Below is a small trained network, with its code and all its weights. Each question gives an input and a class and asks what happens when units are switched off, that is, made to give their printed mean instead of their output.

import numpy as np


def w(rows, s, z=0):
    codes = np.array(rows[::2]) - 128.0
    scale = np.full(codes.shape[1], s)
    scale[-1] = z or s
    return codes * scale


def f(y):
    return np.maximum(y, 0)


def log_softmax(a):
    a = a - a.max(-1, keepdims=True)
    return a - np.log(np.exp(a).sum(-1, keepdims=True))


def net(x, mask):
    res = np.array(x, float).reshape(1, 3) / 4 @ E
    y = f(res @ A[0][:, :-1].T + A[0][:, -1])
    res = res + np.where(mask, y, B[0][:, -1]) @ B[0][:, :-1]
    return log_softmax(res[-1] @ U[:, :-1].T + U[:, -1])


A, B = {}, {}
E = w([
[109,252,135,134,204,136,91,22,91],'x0',
[180,103,103,92,170,195,176,104,84],'x1',
[152,151,186,172,174,71,213,134,115],'x2',
],0.011)
A[0] = w([
[127,128,130,152,151,119,232,117,111,223],'neuron 1',
[108,184,163,123,201,140,138,100,156,82],'neuron 2',
[157,116,124,144,175,82,207,134,155,27],'neuron 3',
[95,145,176,225,142,54,174,140,133,128],'neuron 4',
[167,91,138,163,112,233,175,168,79,104],'neuron 5',
[139,143,34,124,82,132,134,102,100,231],'neuron 6',
[119,162,159,133,193,140,83,112,82,246],'neuron 7',
[83,223,144,139,176,124,104,110,110,119],'neuron 8',
[134,102,94,97,113,157,63,125,132,13],'neuron 9',
[178,117,101,102,167,156,118,90,3,166],'neuron 10',
[159,110,88,138,158,180,152,84,58,17],'neuron 11',
[135,122,200,144,168,99,185,109,121,28],'neuron 12',
[100,190,88,92,151,151,95,77,52,126],'neuron 13',
[76,178,137,137,148,122,117,110,115,22],'neuron 14',
[155,83,104,129,125,99,131,172,119,20],'neuron 15',
[129,98,142,90,83,155,55,148,119,182],'neuron 16',
[160,85,77,167,70,150,109,139,159,167],'neuron 17',
[105,168,125,124,129,120,102,76,134,40],'neuron 18',
[122,144,84,132,62,124,89,132,109,218],'neuron 19',
[70,136,152,185,147,82,54,94,182,87],'neuron 20',
[148,146,139,159,126,164,113,77,105,41],'neuron 21',
[171,122,110,76,147,137,122,100,67,197],'neuron 22',
[117,63,154,142,119,157,177,184,129,39],'neuron 23',
[121,147,116,78,112,149,47,139,109,157],'neuron 24',
[106,179,96,136,150,128,118,80,77,41],'neuron 25',
[120,100,104,136,58,87,134,163,154,30],'neuron 26',
[167,122,115,92,168,186,157,90,93,41],'neuron 27',
[58,150,161,175,62,49,72,146,158,108],'neuron 28',
[142,95,104,167,96,94,149,160,144,153],'neuron 29',
[84,179,151,202,105,80,85,136,157,253],'neuron 30',
[136,99,105,121,120,190,68,107,121,19],'neuron 31',
],0.012,0.0066)
B[0] = w([
[156,164,178,178,219,143,134,111,89,216],'neuron 1',
[171,127,112,105,117,97,64,160,169,194],'neuron 2',
[181,174,186,141,124,66,56,42,125,171],'neuron 3',
[182,169,180,167,197,93,93,105,95,221],'neuron 4',
[85,92,78,122,200,103,144,143,146,198],'neuron 5',
[158,160,148,167,188,151,133,159,126,198],'neuron 6',
[151,146,135,164,133,203,93,205,156,231],'neuron 7',
[180,106,93,130,113,126,67,161,154,228],'neuron 8',
[173,151,147,136,143,36,37,5,134,169],'neuron 9',
[102,103,106,128,212,112,148,121,100,215],'neuron 10',
[69,95,69,112,190,72,145,103,115,170],'neuron 11',
[160,94,141,124,144,58,50,79,170,174],'neuron 12',
[164,146,108,137,116,145,54,171,166,225],'neuron 13',
[160,86,79,58,88,52,69,141,166,167],'neuron 14',
[171,130,81,75,103,61,75,177,200,164],'neuron 15',
[177,167,167,169,164,105,111,91,90,216],'neuron 16',
[150,132,96,129,146,143,112,187,160,217],'neuron 17',
[143,106,89,85,90,86,71,147,186,169],'neuron 18',
[149,155,184,203,183,137,94,111,75,207],'neuron 19',
[62,94,92,133,191,65,173,118,111,202],'neuron 20',
[130,108,99,50,94,67,101,166,180,156],'neuron 21',
[119,105,93,129,187,160,138,153,115,196],'neuron 22',
[160,104,109,93,120,128,47,167,201,194],'neuron 23',
[158,152,183,157,161,104,78,90,89,200],'neuron 24',
[155,126,142,82,109,73,97,151,175,186],'neuron 25',
[149,94,100,66,136,87,86,168,218,188],'neuron 26',
[79,113,110,74,186,40,178,103,108,177],'neuron 27',
[55,105,94,150,181,64,161,94,112,233],'neuron 28',
[131,150,105,127,129,162,101,173,170,202],'neuron 29',
[73,101,97,145,205,183,149,142,107,250],'neuron 30',
[191,159,175,146,128,48,60,38,113,167],'neuron 31',
],0.011,0.013)
U = w([
[207,154,207,150,139,79,88,63,127,47],'0',
[164,114,82,75,93,116,94,212,190,32],'1',
[83,75,57,104,177,90,144,127,117,126],'2',
[162,145,149,174,165,169,140,201,106,215],'3',
[70,221,205,153,5,171,209,60,59,2],'4',
[64,203,181,80,33,176,224,48,42,2],'5',
],0.013,0.0078)

Each question gives the input, the list of numbers given to net, and the class t.
The units are the neurons (one row each of A and B). Each row of codes is followed by its name. A weight is (code - 128) times the scale printed after its matrix; where a second scale follows, it is the last column's (A, B and U).
mask holds one flag per neuron, in row order. A switched-off neuron (its flag False) gives its mean, the last column of its row in B, instead of its output. The means were averaged over made-up inputs and are rounded, as every weight is.
A unit's drop is (log p(t) with every unit on - log p(t) with that unit switched off) / (log p(t) with every unit on - log p(t) with every unit switched off).
The circuit of an input: a set's keep is (log p(t) with only the set's units on - log p(t) with every unit switched off) / (log p(t) with every unit on - log p(t) with every unit switched off). Starting from the 12 units with the biggest drops (on a tie, the unit counted first), units are removed one at a time, each time the one whose removal leaves the highest keep (on an exact tie, the one counted first), for as long as the keep stays at least 0.8.
units of the circuit, in order: the units of the circuit, biggest drop first
unit that matters most: the unit with the biggest drop
k most important neurons: the k neurons with the biggest drops, biggest first
drop when u is switched off: that unit's drop, to one decimal
input [-3,-5,-5], class 0: units of the circuit, in order => [neuron 16]
input [-8,5,7], class 1: 2 most important neurons => [neuron 23; neuron 15]
input [6,-6,2], class 1: 3 most important neurons => [neuron 8; neuron 7; neuron 2]
input [-3,-2,1], class 3: units of the circuit, in order => [neuron 14; neuron 27; neuron 12]
input [-7,8,-8], class 0: 2 most important neurons => [neuron 31; neuron 9]
input [1,2,3], class 3: 2 most important neurons => [neuron 9; neuron 31]
input [-7,1,-7], class 0: 2 most important neurons => [neuron 16; neuron 9]
input [0,3,-3], class 3: units of the circuit, in order => [neuron 3; neuron 28; neuron 14]
input [6,8,-6], class 2: 3 most important neurons => [neuron 11; neuron 10; neuron 27]
input [-4,-6,5], class 2: 4 most important neurons => [neuron 28; neuron 30; neuron 16; neuron 24]
input [-8,-3,7], class 1: 2 most important neurons => [neuron 23; neuron 26]
input [-7,6,7], class 0: 2 most important neurons => [neuron 3; neuron 1]
input [-6,6,1], class 1: 2 most important neurons => [neuron 23; neuron 28]
input [-6,-7,-3], class 2: units of the circuit, in order => [neuron 28]
input [-8,0,-8], class 0: 4 most important neurons => [neuron 16; neuron 9; neuron 19; neuron 31]
input [6,-8,-6], class 2: 2 most important neurons => [neuron 20; neuron 30]
input [0,0,3], class 3: 2 most important neurons => [neuron 9; neuron 31]
input [3,0,2], class 3: drop when neuron 15 is switched off => 0.1
input [7,-4,-6], class 1: drop when neuron 14 is switched off => 0.2
input [6,5,-2], class 1: unit that matters most => neuron 13
input [1,-3,3], class 3: drop when neuron 31 is switched off => 0.1
input [-8,8,-8], class 0: drop when neuron 31 is switched off => 1.0
